Below is a small trained network, with its code and all its weights. Each question gives an input and a target symbol and asks what happens when units are switched off, that is, made to give their printed mean instead of their output.

import numpy as np


def w(rows, s, z=0):
    codes = np.array(rows[::2]) - 128.0
    scale = np.full(codes.shape[1], s)
    scale[-1] = z or s
    return codes * scale


def norm(h):
    return h / np.sqrt((h * h).mean(-1, keepdims=True) + 1e-5)


def f(y):
    return np.maximum(y, 0)


def softmax(a):
    e = np.exp(a - a.max(-1, keepdims=True))
    return e / e.sum(-1, keepdims=True)


def log_softmax(a):
    a = a - a.max(-1, keepdims=True)
    return a - np.log(np.exp(a).sum(-1, keepdims=True))


def net(x, mask):
    ids = ['αγδεζηλμπτψω'.index(c) for c in x.split()]
    T = len(ids)
    res = E[ids] + P[:T]
    r = norm(res)
    for j in range(2):
        rows = slice(2 * j, 2 * j + 2)
        q, k, v = (r @ M[0][rows].T for M in (Q, K, V))
        z = softmax(np.where(np.tri(T) > 0, q @ k.T / 2**0.5, -1e9)) @ v
        o = O[0][rows]
        res = res + np.where(mask[j], z, o[:, -1]) @ o[:, :-1]
    y = f(norm(res) @ A[0][:, :-1].T + A[0][:, -1])
    res = res + np.where(mask[2:14], y, B[0][:, -1]) @ B[0][:, :-1]
    return log_softmax(norm(res)[-1] @ U[:, :-1].T + U[:, -1])


Q, K, V, O, A, B = {}, {}, {}, {}, {}, {}
E = w([
[156,67,254,38,196,230,10,58,29],'α',
[177,65,117,55,144,74,199,95,47],'γ',
[127,83,136,97,109,123,121,161,121],'δ',
[134,90,151,86,115,134,115,154,115],'ε',
[164,125,149,81,96,186,145,131,135],'ζ',
[138,112,184,126,212,46,75,216,152],'η',
[74,158,112,112,179,181,178,187,92],'λ',
[189,135,138,148,96,79,91,85,180],'μ',
[183,205,86,110,114,120,109,168,105],'π',
[143,156,116,150,59,156,186,134,143],'τ',
[74,133,194,164,111,96,172,119,148],'ψ',
[164,135,120,208,132,115,145,174,134],'ω',
],0.00081)
P = w([
[131,2,143,106,99,137,79,150,49],'0',
[152,60,162,118,88,147,113,147,69],'1',
[161,97,161,134,94,148,129,138,82],'2',
[149,135,161,125,103,128,140,149,119],'3',
[147,172,153,120,130,125,156,139,161],'4',
[143,195,148,112,138,110,171,136,177],'5',
[141,223,147,106,141,94,188,142,196],'6',
],0.00051)
Q[0] = w([
[192,156,224,19,120,101,164,215,158],'head 0',
[189,177,216,80,66,96,230,227,178],'head 0',
[241,175,219,52,23,180,235,207,165],'head 1',
[206,155,211,23,92,91,207,253,181],'head 1',
],0.004)
K[0] = w([
[146,243,108,156,121,99,179,138,193],'head 0',
[117,232,157,159,171,72,179,127,220],'head 0',
[132,206,121,205,150,105,158,144,168],'head 1',
[139,254,128,169,148,130,169,126,192],'head 1',
],0.0032)
V[0] = w([
[224,138,41,40,135,152,63,159,119],'head 0',
[215,196,91,254,117,122,135,115,161],'head 0',
[132,205,101,114,98,246,236,150,152],'head 1',
[99,134,61,194,219,109,109,191,88],'head 1',
],0.0012)
O[0] = w([
[144,168,2,84,168,108,39,138,133,208],'head 0',
[216,25,140,162,100,142,65,124,88,29],'head 0',
[66,78,106,109,106,161,94,146,36,51],'head 1',
[193,114,128,148,200,189,175,222,114,3],'head 1',
],0.0015,0.00047)
A[0] = w([
[195,121,147,183,124,108,128,86,122,96],'neuron 0',
[229,28,160,218,146,211,136,167,103,39],'neuron 1',
[182,57,170,100,141,141,158,136,127,171],'neuron 2',
[130,89,112,161,57,161,115,85,28,98],'neuron 3',
[142,151,78,136,86,97,204,156,157,94],'neuron 4',
[164,134,1,97,155,144,48,138,99,200],'neuron 5',
[79,85,23,160,92,99,165,155,171,66],'neuron 6',
[44,122,114,103,165,177,174,211,65,187],'neuron 7',
[163,177,96,116,154,169,197,85,182,2],'neuron 8',
[153,160,159,84,92,211,123,106,126,148],'neuron 9',
[182,92,125,122,84,58,92,71,179,117],'neuron 10',
[132,96,167,97,96,82,63,107,119,185],'neuron 11',
],0.0014,0.00051)
B[0] = w([
[103,130,92,98,138,162,147,125,149,175],'neuron 0',
[132,83,136,2,81,206,145,138,177,174],'neuron 1',
[116,154,114,168,113,107,136,106,127,223],'neuron 2',
[104,107,124,140,187,82,116,182,143,176],'neuron 3',
[118,84,137,119,164,132,87,123,112,171],'neuron 4',
[141,172,193,146,83,114,155,135,99,227],'neuron 5',
[130,86,98,117,184,135,45,122,84,137],'neuron 6',
[146,154,101,182,157,161,141,93,142,240],'neuron 7',
[117,102,160,174,169,82,92,186,119,140],'neuron 8',
[115,105,116,173,158,98,115,128,127,213],'neuron 9',
[143,137,95,164,165,166,135,103,125,223],'neuron 10',
[140,125,111,172,121,150,137,123,145,255],'neuron 11',
],0.0021,0.00096)
U = w([
[133,98,225,83,201,187,29,52,56,98],'α',
[177,88,92,76,163,39,228,63,40,110],'γ',
[89,96,46,84,182,98,69,139,154,11],'δ',
[66,218,96,13,133,84,134,119,234,214],'ε',
[25,188,86,66,14,140,75,72,104,88],'ζ',
[170,117,201,144,233,36,100,241,204,63],'η',
[83,192,68,188,218,230,198,154,87,127],'λ',
[217,121,54,226,117,134,96,36,204,189],'μ',
[222,223,133,149,38,115,80,202,23,124],'π',
[41,8,58,231,94,91,48,183,54,234],'τ',
[62,107,254,212,38,109,222,105,147,104],'ψ',
[198,28,138,38,56,243,169,202,180,124],'ω',
],0.0046,0.0011)

Each question gives the input, a string of symbols that net reads in full, and the target symbol t.
The units are the heads (2 rows each of Q, K, V and O) and the neurons (one row each of A and B). Each row of codes is followed by its name. A weight is (code - 128) times the scale printed after its matrix; where a second scale follows, it is the last column's (O, A, B and U).
mask holds one flag per unit, heads first, then neurons. A switched-off unit (its flag False) gives its mean, the last column of its rows in O or B, instead of its output. The means were averaged over made-up inputs and are rounded, as every weight is.
A unit's drop is (log p(t) with every unit on - log p(t) with that unit switched off) / (log p(t) with every unit on - log p(t) with every unit switched off).
The circuit of an input: a set's keep is (log p(t) with only the set's units on - log p(t) with every unit switched off) / (log p(t) with every unit on - log p(t) with every unit switched off). Starting from the 12 units with the biggest drops (on a tie, the unit counted first), units are removed one at a time, each time the one whose removal leaves the highest keep (on an exact tie, the one counted first), for as long as the keep stays at least 0.8.
circuit, biggest first: the units of the circuit, biggest drop first
unit that matters most: the unit with the biggest drop
heads that matter: for each layer, one digit per head in row order, 1 if its drop is at least 0.15 and else 0, layers parted by /
input λ μ ε ζ, target μ: unit that matters most : neuron 9
input ψ ω ε τ μ δ, target τ: circuit, biggest first : (head 1; head 0)
input ε δ ψ π α ε, target π: heads that matter : 11
input δ π γ ω ζ, target ω: circuit, biggest first : (head 0; neuron 1)
input ζ δ π ω μ ψ τ, target ψ: circuit, biggest first : (head 0; head 1)
input ω η λ α μ ε, target μ: heads that matter : 11
input λ η η λ δ μ ε, target μ: circuit, biggest first : (head 0; neuron 10; head 1)
input α γ η τ ε, target τ: circuit, biggest first : (head 1; neuron 3)
input ε λ δ, target λ: circuit, biggest first : (head 0; neuron 7)
input ψ η γ δ, target η: circuit, biggest first : (head 1; neuron 4)
input τ δ λ α δ, target λ: circuit, biggest first : (head 1; neuron 7)
input γ ε π η η ζ, target η: heads that matter : 00
input λ α ε π π π, target π: circuit, biggest first : (neuron 5; head 0; head 1)
input ε ψ γ δ ζ, target ζ: heads that matter : 01
input μ μ γ α ψ ε, target ψ: circuit, biggest first : (head 0)
input ζ ε μ π ω π τ, target ω: heads that matter : 11
input λ α π η γ τ, target τ: heads that matter : 01
input γ α γ ε, target ε: heads that matter : 10
input λ λ ψ ψ ω μ ζ, target ω: heads that matter : 11
input ψ ε δ, target ψ: heads that matter : 10
